Below is a small trained network, with its code and all its weights. Each question gives an input and a class and asks what happens when units are switched off, that is, made to give their printed mean instead of their output.

import numpy as np


def w(rows, s, z=0):
    codes = np.array(rows[::2]) - 128.0
    scale = np.full(codes.shape[1], s)
    scale[-1] = z or s
    return codes * scale


def f(y):
    return np.maximum(y, 0)


def log_softmax(a):
    a = a - a.max(-1, keepdims=True)
    return a - np.log(np.exp(a).sum(-1, keepdims=True))


def net(x, mask):
    res = np.array(x, float).reshape(1, 6) / 4 @ E
    y = f(res @ A[0][:, :-1].T + A[0][:, -1])
    res = res + np.where(mask, y, B[0][:, -1]) @ B[0][:, :-1]
    return log_softmax(res[-1] @ U[:, :-1].T + U[:, -1])


A, B = {}, {}
E = w([
[157,104,117,104,141,155,121],'x0',
[140,127,134,148,121,110,134],'x1',
[83,30,233,120,145,144,165],'x2',
[104,64,85,245,85,243,139],'x3',
[127,114,204,132,1,114,33],'x4',
[112,144,133,136,131,128,126],'x5',
],0.0077)
A[0] = w([
[160,78,184,94,158,172,162,113],'n0',
[141,166,176,1,181,3,116,1],'n1',
[135,136,87,106,210,140,231,60],'n2',
[79,53,203,104,136,129,163,60],'n3',
[99,112,83,152,180,112,207,87],'n4',
[71,96,242,123,135,141,241,63],'n5',
],0.0067,0.0024)
B[0] = w([
[140,193,66,132,168,72,174,175],'n0',
[79,76,113,241,213,191,153,253],'n1',
[148,104,189,112,97,65,2,206],'n2',
[222,177,115,122,145,141,110,191],'n3',
[80,92,189,102,88,70,77,183],'n4',
[211,206,104,142,115,148,131,200],'n5',
],0.0088,0.0071)
U = w([
[97,48,112,232,170,194,152,9],'0',
[142,131,132,112,124,131,141,254],'1',
[134,88,214,93,94,73,46,26],'2',
[198,245,75,108,134,123,159,51],'3',
[126,118,131,118,122,120,155,194],'4',
[123,117,118,113,118,116,169,199],'5',
],0.011,0.005)

Each question gives the input, the list of numbers given to net, and the class t.
The units are the neurons (one row each of A and B). Each row of codes is followed by its name. A weight is (code - 128) times the scale printed after its matrix; where a second scale follows, it is the last column's (A, B and U).
mask holds one flag per neuron, in row order. A switched-off neuron (its flag False) gives its mean, the last column of its row in B, instead of its output. The means were averaged over made-up inputs and are rounded, as every weight is.
A unit's drop is (log p(t) with every unit on - log p(t) with that unit switched off) / (log p(t) with every unit on - log p(t) with every unit switched off).
The circuit of an input: a set's keep is (log p(t) with only the set's units on - log p(t) with every unit switched off) / (log p(t) with every unit on - log p(t) with every unit switched off). Starting from all 6 units, units are removed one at a time, each time the one whose removal leaves the highest keep (on an exact tie, the one counted first), for as long as the keep stays at least 0.8.
units of the circuit, in order: the units of the circuit, biggest drop first
most important unit: the unit with the biggest drop
k most important neurons: the k neurons with the biggest drops, biggest first
drop when u is switched off: that unit's drop, to one decimal
input [7,-3,3,3,-4,7], class 4: most important unit : n1
input [-5,4,8,3,-7,-6], class 3: units of the circuit, in order : [n5; n1]
input [-2,6,4,-2,5,-3], class 1: 2 most important neurons : [n2; n4]
input [-1,8,6,7,0,-1], class 1: units of the circuit, in order : [n1; n5]
input [6,-1,-6,0,-8,0], class 2: units of the circuit, in order : [n2; n4]
input [-4,3,5,5,-7,-2], class 2: units of the circuit, in order : [n2; n4]
input [-4,-6,-2,-6,-7,-3], class 2: 2 most important neurons : [n2; n4]
input [8,-8,-4,5,-4,-6], class 1: 2 most important neurons : [n1; n2]
input [-6,-2,8,-4,0,0], class 3: units of the circuit, in order : [n5; n3]
input [5,7,8,1,-7,-5], class 3: units of the circuit, in order : [n5; n0]
input [8,-7,7,7,4,5], class 4: units of the circuit, in order : [n1; n0]
input [-7,-1,7,-6,1,5], class 3: units of the circuit, in order : [n5; n3]
input [4,-6,5,6,-7,4], class 2: 3 most important neurons : [n2; n4; n1]
input [-3,-8,2,4,-6,-7], class 1: units of the circuit, in order : [n1]
input [5,8,5,3,-7,-3], class 1: 2 most important neurons : [n0; n5]
input [-3,-4,-4,5,-8,-3], class 2: 3 most important neurons : [n2; n4; n1]
input [6,8,5,-3,6,0], class 1: units of the circuit, in order : [n2; n4; n0]
input [-1,0,4,-6,6,-1], class 0: 2 most important neurons : [n1; n2]
input [6,-5,4,-5,-7,2], class 2: drop when n2 is switched off : 1.6
input [-5,0,-6,-5,-5,-7], class 5: drop when n1 is switched off : 0.2
input [-1,4,6,-8,1,-5], class 0: drop when n1 is switched off : 1.1
input [5,1,6,5,-7,-7], class 2: most important neuron : [n2]
